In the rows, 128 means zero.
[139 129 120 124 123 115 163 131 108 145  93 125 153  52 116 125 140 123
 100 125 137 129 165  98 127 130 124 110 123 148 115 119 138 174 132 144
 150 109 143 125 148 148 128 144 100 157 149 135 134 139 122 112 130 114
 139 123 137 126 134 120 136  83 172 126 133 146 120 157 125 104 140 132
 144 144 130 152 109 132] -> B
[126 142 122 110 112 122 148 122 125 107 104 129 104  92 118 120 129 133
 118 135 143 106 147 121 125 130 122 123 124 134 134 119 132 133 124 139
 146 121 118 126 127 140 127 123 118 120 134 113 135 137 122 148 128 132
 121 120 133 132 129 137 134 104 153 120 131 136 120 133 133 104 134 120
 138 136 123 143 100 131] -> B
[107 120 125 143 169 162  99 139 129 135 137 122 151 173 135 132 126  74
 134  88 121 147 103 175 141 124 104 146 120 124 121 154 124 164 131  94
  95 155 130 121 125 116 135 110 163 123 142  45 106 143 143 123 142 118
 128 155 133 123 110 118 135 193 114 132 114 100 141 100 108 161 195 140
 146 134 119 110 159 111] -> Q
[115 120 126 117 125 151 158 105 134 123 130 127 140 120 125 123 123 133
 104 137 125 128 120 125 121 138 127 120 124 126  95 165 125 117 127 121
 154 131 141 124 109 112 128 141 134 128 139 147 147 102 146 127 137 112
 131 139 123 120 118 125 130 135 125 121 135 125 123 116 143 144 124 138
 129 124 128 137 115 124] -> N
[126 133 133 108 123 160 102 121 126 154 159 123  95 201 150 130 110  81
 167  84 102  90  93 155 138 128 119 115 122 137 141 189  93 126 135  75
  54 177  97 128  85 115 149 111 195 101 125  17 110 124 140 132 146 134
 132  81 108  98 114 128 114 212  99 137 118 115 133  85 134 155 115 128
 121 137 126  84 161 112] -> Q
[127 116 138 164 142 171 159 151 129 130 153 135 146 182 117 138 135 117
 120 169 141 199 112 140 124 142 135 161 100 144 136 149 122 129 155 137
 110 124 175 125 118 146  93 130 113 159 137 234 139 112 129 114 109 101
 130 137 131 169 129 127 123 200 118 134 148 104 148 156 145 138 117 144
 146 131 134 148 137 144] -> H
[135 119 137 191 151 149 150 147 135 113 151 124 151 176 118 128 131 125
 115 187 126 219 117 140 131 145 131 154 116 151 130 138 127 138 131 147
 132  96 202 114 135 127  97 129 100 160 144 239 140 124 158 133 122  87
 142 146 134 166 121 128 131 156  86 138 132 118 138 146 135 144 128 134
 144 116 136 157 129 125] -> H
[126 126 143 125 134 105 132 118 119 130 100 118 147  77 128 120 135 136
 118 123 124 124 158 128 122 130 140 115 131 133 137  86 146 140 127 161
 143  95 155 134 162 130 119 133  93 140 123 161 135 138 123 131 113 130
 134 113 126 129 123 129 134  92 141 127 139 142 111 149 118 132  97 124
 133 117 130 131 114 142] -> B
[145 127 111 158 141 168 182 163 140 131 170 139 122 165 132 127 128 146
 120 170 126 154 106 117 131 145 134 105 116 135 108 162 134 108 156 130
 147 129 146 128 122 128 127 133 112 144 121 208 129 126 113 115 124 110
 150 135 138 138 122  53 117 139 139 121 138 110 135 137 147 110 137 125
 126 117 109 140 114 122] -> H
[129 130 142 109 134 127 146 112 128 142  83 130 136 102 110 114 140 162
 115 117 141 131 142 106 121 142 138 127 123 124 128  89 137 111 123 147
 159  93 134 110 124 130 123 141  87 147 129 159 143 141 148 128 124 113
 126 140 154 118 137 123 127  95 143 131 114 147 108 122 119 126 128 121
 130 124 136 146  90 134] -> B
[147 123 134 156 135 126 166 140 120 147 151 142 107 125 143 120 142  99
 112 115 150 119 166 108 134 116 118 111 133 127 126 137 119 154 143 171
 137 114 140 128 119 152 117 139  57 156 124  91 138 125 105 127  95 133
 118 101 154 132 150 130  96 129 150 120 137 115 119 166 132  98 162 107
 134 131 108 145 114 125] -> H
[141 124 119 158 139 152 177 146 132 134 156 132 143 159 130 113 138 140
 132 176 138 162 125 117 133 134 143 142 126 127 134 151 124 111 139 156
 154 118 160 131 136 137 116 131  84 144 132 214 140 110 121 118 122 110
 120 140 161 148 107 103 129 133 130 124 135  97 132 125 139 127 129 141
 130 123 122 159 114 136] -> H
[101 116 135 103 137 156 143 106 125 145  58 125 158  70 140  95 124 186
  95 118 147 173 156  96 107 136 147 117 126 118 132 105 140 153 115 150
 185  44 169 116 133 127 125 147  65 140 153 176 145 141 155 125 118 108
 131 119 119 122  78 144 134  96 146 120 109 155  92  91 116 160 191 132
 137 131 102 147  87 138] -> N
[120 132 150 144 139 140 153 125 120 133 133 123 134 126 127 121 125 123
 106 130 131 131 142 123 128 129 125 135 123 121 127 160 126 123 147 148
 152 116 155 139 120 129  96 142  98 143 153 133 143 123 131 111 126 129
 134 120 145 134 126 134 149 129 140 124 136 125 120 140 136 132 123 123
 131 134 127 138 105 136] -> Q
[112 118 181 123 138 160  82 124 119 126 118 118 120 151 121 121 113  92
 146  87 127 144 127 151 142 124 132 144 136 120 126 141 114 164 115 105
  93 120 136 106 143 113 129 157 131 124 135  46 136 117 165 128 127 122
 122 129 102 119 113 131 140 165 110 144 125 129 121  88 103 181 102 145
 141 147 116 108 152 124] -> Q
[117 103 156 132 131 131 127  99 109 132  86 117 134  93 108 124 113 124
 138 111 136 173 153 128 126 140 139 131 115 127 134 125 127 178 114 140
 150  89 170 117 132 117 141 135  92 142  53 118 130 133 159 124 135 109
 120 139 112 126 124 128 141 139 147 139 127 142 118 101 111 168 123 142
 151 123 117 144 111 143] -> N
[129 116 134 104 132  97 119 112 106 126  84 124 142  80 125 124 129 127
 120 111 135 113 169  93 127 130 138 120 151 123 132  82 140 146 120 150
 148  73 134 119 148 129 131 149  93 123 139 119 151 109 126 129 117 133
 120 112 131 116 149 125 139  72 162 126 126 143 119 126 119 129 123 116
 128 135 124 135  97 133] -> B
[136 124 143 115  95 113 112 113 117 122  67 125 136  63 104 104 120 131
 116 100 127 147 179 114 125 131 134 116 124 127 133  88 176 164 117 142
 141  81 146 108 148 132 127 136 108 130 136 117 130 141 144 136 118 130
 118 111  83 133 147 125 153  95 151 143 122 136 113 111 109 139 113 137
 132 130 135 133 110 128] -> B
[128 111 129 160 132 102 128 125 112 130  91 152 139  63 119 139 126 116
 106 135 144 157 167 133 100 135 123 120 137 149 134 104 144 178 132 150
 156 103 171 123 156 134 113 135  89 137 182 175 137 125 114 120 113 115
 126 133 136 126 134 125 144 102 168 138 117 134 141 149 121  96 128 130
 141 137 123 147 112 136] -> B
[217 136 169 126 152 176  72 172 160  94 105 122 126 239 135 132 122 110
 151 106 107 171  96 165 136 135 161 128 144  86 121  88 110  67 122 114
  85 110 123 129 134 104 111 121 125 130  75 198 146 119 167 118 113 123
 142 132 103 140 126 115 135 177  77 143 128 100 125 106 116 190 100 196
 121 125 113  89 171 120] -> Q
[137 101 135 114 117 104 122  92 111 131  85 134 142  63 115 124 139 125
 110 127 134 120 162 151 114 125 119 110 122 142 143 110 144 172 135 152
 143 105 143 110 145 131 134 132 106 141 159 121 129 139 131 133 124  92
 132 116 118 133 168 131 136 117 158 126 140 126 119 138 128 117 130 115
 135 130 115 146 109 134] -> B
[132 121 136 124 127  88 130 122 106 129  92 131 131  68 134 123 148 139
 111 119 126 115 175  88 115 129 138 121 140 131 131  73 162 148 131 158
 157  96 113 124 148 155 136 148  89 140 120 145 140 135 102 139 112 142
 127 107 140 132 149 142 135  59 163 132 110 138 107 153 112  17 133 116
 132 132 132 145 107 146] -> B
[133 139 148 152 138  86 122 123 106 130  96 136 137  93 117 133 103 116
  98  98 127 156 156 118  95 137 136 124 124 128 126  79 145 165 126 152
 127  98 152 131 160 145 122 136 102 142 140 172 140 140 126 124  92 120
 124 123 133 143 129 239 146  91 168 141 135 104 148 157 123 123 133 134
 141 122 130 157 116 127] -> B
[121 120 136 141 133 100  99 129 111 114  98 136 141 105 112 126 127 126
 109 132 127 150 161 114 139 145 139 125 107 129 147  72 149 140 108 153
 124  91 141 126 173 137 121 137  95 134 134 183 142 131 113 120 115 132
 124 115 116 138 122 115 134  83 143 126 131 144 125 158 119 137 126 141
 127 129 124 128 114 128] -> B
[135 122 106 153 143 110 117 126 139 104 116 114 148 115 115 137 124 159
 118 175  83 152 105 136 118 138 137 139 118 143 164  94 139 128 118 132
 129 141 137 132 174 111 120 114 139 130 135 239 117 115 135 125 138 129
 132 145 106 139 103 124 138  93 110 150 133 141 151 163 136 128 118 143
 112 112 147 137 150 120] -> H
[142 152 102 155 144 145 149 141 166 121 155 135 130 174 129 144 137 133
 132 167 123 156 114 126 119 139 135 134 133 134 126 131 164 101 136 129
 122 129 113 134 129 124 106 143 119 146 118 231 131 105 120 114 126 125
 120 133 145 150 136 124 135 121 113 136 136 115 140 157 137 112 131 125
 127 118 135 147 135 140] -> H
[145 131 146 174 176 153  96 180 130  94 181 133 106 239 140 146 138  89
 143 157 116 206  94 155 123 141 157 162 125 107 133 102 126  88 135 135
  67 105 146 138 124 126  89 138 114 141  88 239 146 112 144 110 101 123
 133 139 131 156 128 106 124 183 141 154 138  92 132 149 104 165 123 135
 112 119 126 112 163 125] -> H
[128 146 137 153 140 158 139 136 140 120 141 126 143 165 124 129 129 150
 150 159 124 174 105 136 115 147 135 153 118 119 135 131 131 102 123 126
 128 117 162 129 131 111 117 123 109 124 138 234 144 116 152 114 137 129
 105 139 126 135 129 148 116 151 113 132 133 131 128 122 135 138 122 144
 138 120 119 134 152 127] -> H
[126 128  88 155 130 121 193 150 144 127 198 145 114 167 153 136 159 131
 149 192 125 114  79 141 132 128 118 136 112 150 121 189 120  45 135 118
 112 174 150 152 103 143 131 127 145 139 112 143 120 116  86 134 128 130
 129 141 116 133 113 132 131 146 116 110 142 111 148 152 154  78 146 120
 126 119 145 151 126 130] -> H
[141 130 132 162 154 147 113 159 156 107 171 146 116 218 133 135 125 120
 142 146 127 172 100 161 139 127 147 166 127 121 107 118 114  99 131 118
 100 132 130 149 132 125 126 114 126 126  92 211 126 119 143 126 122 122
 125 151 136 140 130 114 106 170  89 140 119 102 130 131 129 133 124 137
 130 131 131 126 181 113] -> H
[134 128 146 142 134 132  76 137 128 112 126 135 128 131 126 127 130 103
 125 130 134 153 132 132 129 124 128 147 129 129 159 106 132 133 127 137
 116 121 144 124 137 114 118 128 118 142 132 155 144 143 134 127 116 136
 121 140 120 147 132 116 126 143 134 127 140 121 120 146 129 132 122 133
 134 144 121 127 135 123] -> N
[153 133 141 176 166 159 157 174 158 104 147 130 148 215 112 135 136 172
 136 180 139 202  80 138 116 155 156 162 112 112 122 105 108  59 130 149
 149  81 179 131 128 119 105 144  56 149  84 239 154 113 160 120 110  96
 121 125 136 167 135 142 138 128 103 123 134 120 125 150 128 153 129 141
 134 119 132 150 126 135] -> H
[130 133 132 176 122 102 124 125 108 117  90 124 149  74 117 135 141 139
  99 149 132 149 153 132 122 130 131 129 136 138 140  82 143 150 124 150
 151  92 155 109 149 149 120 135  72 143 145 191 143 137 132 156 117 128
 121 122 131 141 133 124 131  80 160 126 137 134 114 139 127 125 133 124
 127 125 127 125 111 137] -> B
[140 142 120 179 149 126 114 166 125 134 174 128 118 182 142 147 142  96
 132 156 128 166 119 136 139 129 126 141 154 129 126 121 128 123 143 149
  86 144 138 130 124 142 113 121 137 149 110 170 154 111  98 107 114 116
 127 132 139 158 131 121 119 152 119 132 143  94 144 167 157 110 132 118
 132 179 154 125 154 121] -> H
[144 126 144 187 137 176 193 155 142 140 172 138 139 157 116 121 133 136
 113 169 147 186 115 136 143 140 150 160 118 133 129 177 126 119 132 140
 158  94 194 129 118 142 103 121  90 159 145 239 135 111 155 114 114 103
 126 146 133 159 124 131 116 147 129 104 130 114 143 143 135 122 129 138
 144 135 139 152 114 137] -> H
[133 117 169 155 138 142  91 138 109 117 118 121 139 154  99 146 125 113
 127 121 131 166 106 134 130 134 135 135 127 122 128 136 122 133 127 114
 107 133 139 100 126 117 116 104 139 141 141 126 128 120 151 126 152 130
 113 155 100 150 115 126 139 162 118 139 120 131 133 117 123 171 125 148
 126 135 121 115 152 130] -> Q
[122 112 141 164 130 162 181 108 139 131 118 123 146 112 103 123 122 166
 109 181 154 186 142 120 108 137 131 137 135 133 130 166 121 152 130 152
 180  90 198 122 118 127 116 138  73 160 189 219 134 122 164 122 115  86
 129 130 127 142 133 132 132 147 140 122 135 127 126 129 132 139 135 150
 140 127 137 160 102 144] -> N
[145 134 140 172 138 118 138 159 119 107 142 146 124 182 137 136 147 114
 118 173 130 187 139 113 129 127 144 146 116 123 132  95 140  85 139 160
 130 111 170 144 151 164 105 133  74 153 133 239 138 114 108 114  91 125
 132 118 157 167 143 106 127 104 130 141 150 107 109 174 134 115 136 130
 154  92 144 146 130 146] -> H
---
[ 94 121 133 123 141 158 121 120 142 132 126 159 134 112 108  99 105 155
 139 155 134 126 163 127 138  92 110 151 138 147  90 113 119 132 136 120
 125 172  88  88 177  98 113 102 104  99 123 133 111 119 128 143 134 133
 114 121 126 175 145 132 125 144 151 107 123 194 134 132 145 141 154 112
 103 103 133 119  77  84] -> Y
[112  89 128 115 124 143 126 120 143 178 134 145 121 145  95 112 171 120
 147 133 129 141 123 114 164 127 151 118 134 134  99 128 131 140 128 133
 107 112 128 109 142 117 147 155  90 134 142 125 111 156 116 120 118 162
 119 144 124 114 124 119 111 118 124 100 159 103 124 137 133 107 163 141
 132  81 129 126  78 127] -> Y
[139  70 154 129 132 152 135 129 153 129 112 134 135 106 121  81 102 116
 132 154  83 109 143 152 148 115 127 146 118 111 120 113 146 103 127 143
 115 131 146 143 127 133 117 141 132 133 106 142 152 125 136 133 142 122
 117  98 150 141 141 115 151 140 144 116 122 156 120 123 109 134 127 107
 132 122 120 114 117 125] -> D
[149  73 119 159 141 152 147 125 154 135 136 125 137  93 152  90  82 104
 132 154  82 114 142 137 172 122 101 166 134 145 112  90 155 109 129 145
 120 138 119 137 151 128 130 133 133 133 102 150 147 140 134 138 148 124
 119  84 155 176 105 104 160 156 144 123 119 178 105 144 115 101  91  98
 156 123 115  94  92 140] -> D
[130  80 120 137 121 138 133 126 129 178 139 133 121 133 110 123 143 119
 143 139 135 136 125  99 168 126 126 132 144 149 105 113 142 133 128 118
 115 121 114 117 145 127 156 150 108 137 142 120 109 154 114 126 127 146
 129 127 136 142 104 116 124 141 128 122 152 138 114 145 139  79 132 148
 146 103 130 103  79 132] -> Y
[141  91 120 155 121 137 124 137 128 139 134 129 142 104 157 110  67 120
 125 155 108 149 150 107 149 104 128 166 160 159 112 115 158 113 127 112
 118 151 101 104 141 120 103 117 137 142 117 121 113  94 106 140 149 131
 132  90 162 199 108  87 144 158 134 151 115 166 121 140 146 125 113 141
 147 133 136 100  80 124] -> D
[111 129 150 154 135 101 132 115 164 108  97 146 123 114 122 115 115 113
 115 156  64 126 142 120  97 114 146 166 153 171 119 138 129 123 136 138
 107 155 134  97 137 109 119 104 125 124 116 139 144 111 147 121 111 118
 121 119 156 164 163  89 135 107 164 127  94 113 152 127 127 182 132  88
 130 130 138 106  70 113] -> D
[120 131 112 113 146 169 124 122 155 136 135 140 153 111 131 110 122 122
 136 136 120 108 137 139 148 112  91 128 116 146  92 107 114 136 135 138
 135 158 105 116 176 107 127 116 102  97 125 159 129 157 142 149 135 130
 116 125 118 142 126 142 145 160 161  80 117 173 135 145 118 124 118 103
 124 101 114 131  99 105] -> Y
[133 102 123 108 129 203 119 118 150 140 128 137 168  90 179  77  55 106
 115 145  94 115 151 170 172 104 106 154 119 111  88 110 141  99 131 157
 135 147 125 130 163 109  68 105 122 111 102 140 140 109 119 145 155 128
 116  97 142 177 102 119 167 140 135 131 111 215 107 141 111 140 108 104
 128 121 105 126 148 130] -> D
[116 158 149 133 125 139 115 115 149 126  88 148 124 121 105 116 121 117
 116 135 105 109 143 133 107 123 118 154 128 148 113 126 113 117 143 141
 135 151 129 111 153 116 108 100 120  95 121 145 152 115 142 122 128 105
 126 124 134 163 146 147 132 123 159 122 113 178 145 136 115 164 135  89
 101 126 134 113 130 106] -> D
[108 217 152 149 139 137 110  85 154 146  43 143 124 120 125 131 112 108
  80 128  66 105 130 128 108 141 135 191 176 153 108 134 123 100 151 154
 144 161 155 102 161 111  80  64 116  73 125 158 175  86 149  97 117  94
 151 116 160 210 123 140 144 100 172 157 101 183 151 150 118 195 108  67
 120 131 129  74 157 115] -> D
[ 97 194 143 116 132 129  92 104 140 151  76 146 122 132  71 135 155 129
 109 121 126 115 137  99  87 126 130 137 149 157  96 143  92 124 148 120
 151 165 119  95 167 106 122 101 105  65 161 156 138 117 151 124 114 111
 131 157 127 164 159 150 127 124 173 101 115 158 167 143 138 178 149 114
  99 119 142 110 105  88] -> Y
[128 114 119  99 127 197 119 124 121 171 135 147 146 116 117 101 109 136
 140 136 163 117 149 140 177 100  92 139 116 100  84 111 119 125 128 129
 140 139  98 110 173 113 108 124  98  98 133 135 107 132 114 150 148 141
 117 130 113 155 111 158 132 161 128 117 154 220 117 148 135 102 148 136
 110  94 116 124 131  97] -> Y
[111 150 128 126 144 177 107  98 168 143  99 152 153  95 145  98  81 109
 114 151  85 119 147 136 137 107 112 175 158 166  74 112 126 115 143 146
 138 174 107  90 187  92  81  78  97  83 119 162 142 110 139 131 128 116
 126 106 139 209 121 121 155 136 168 112  98 213 138 150 121 161 116  90
 118 118 120 100  97 103] -> D
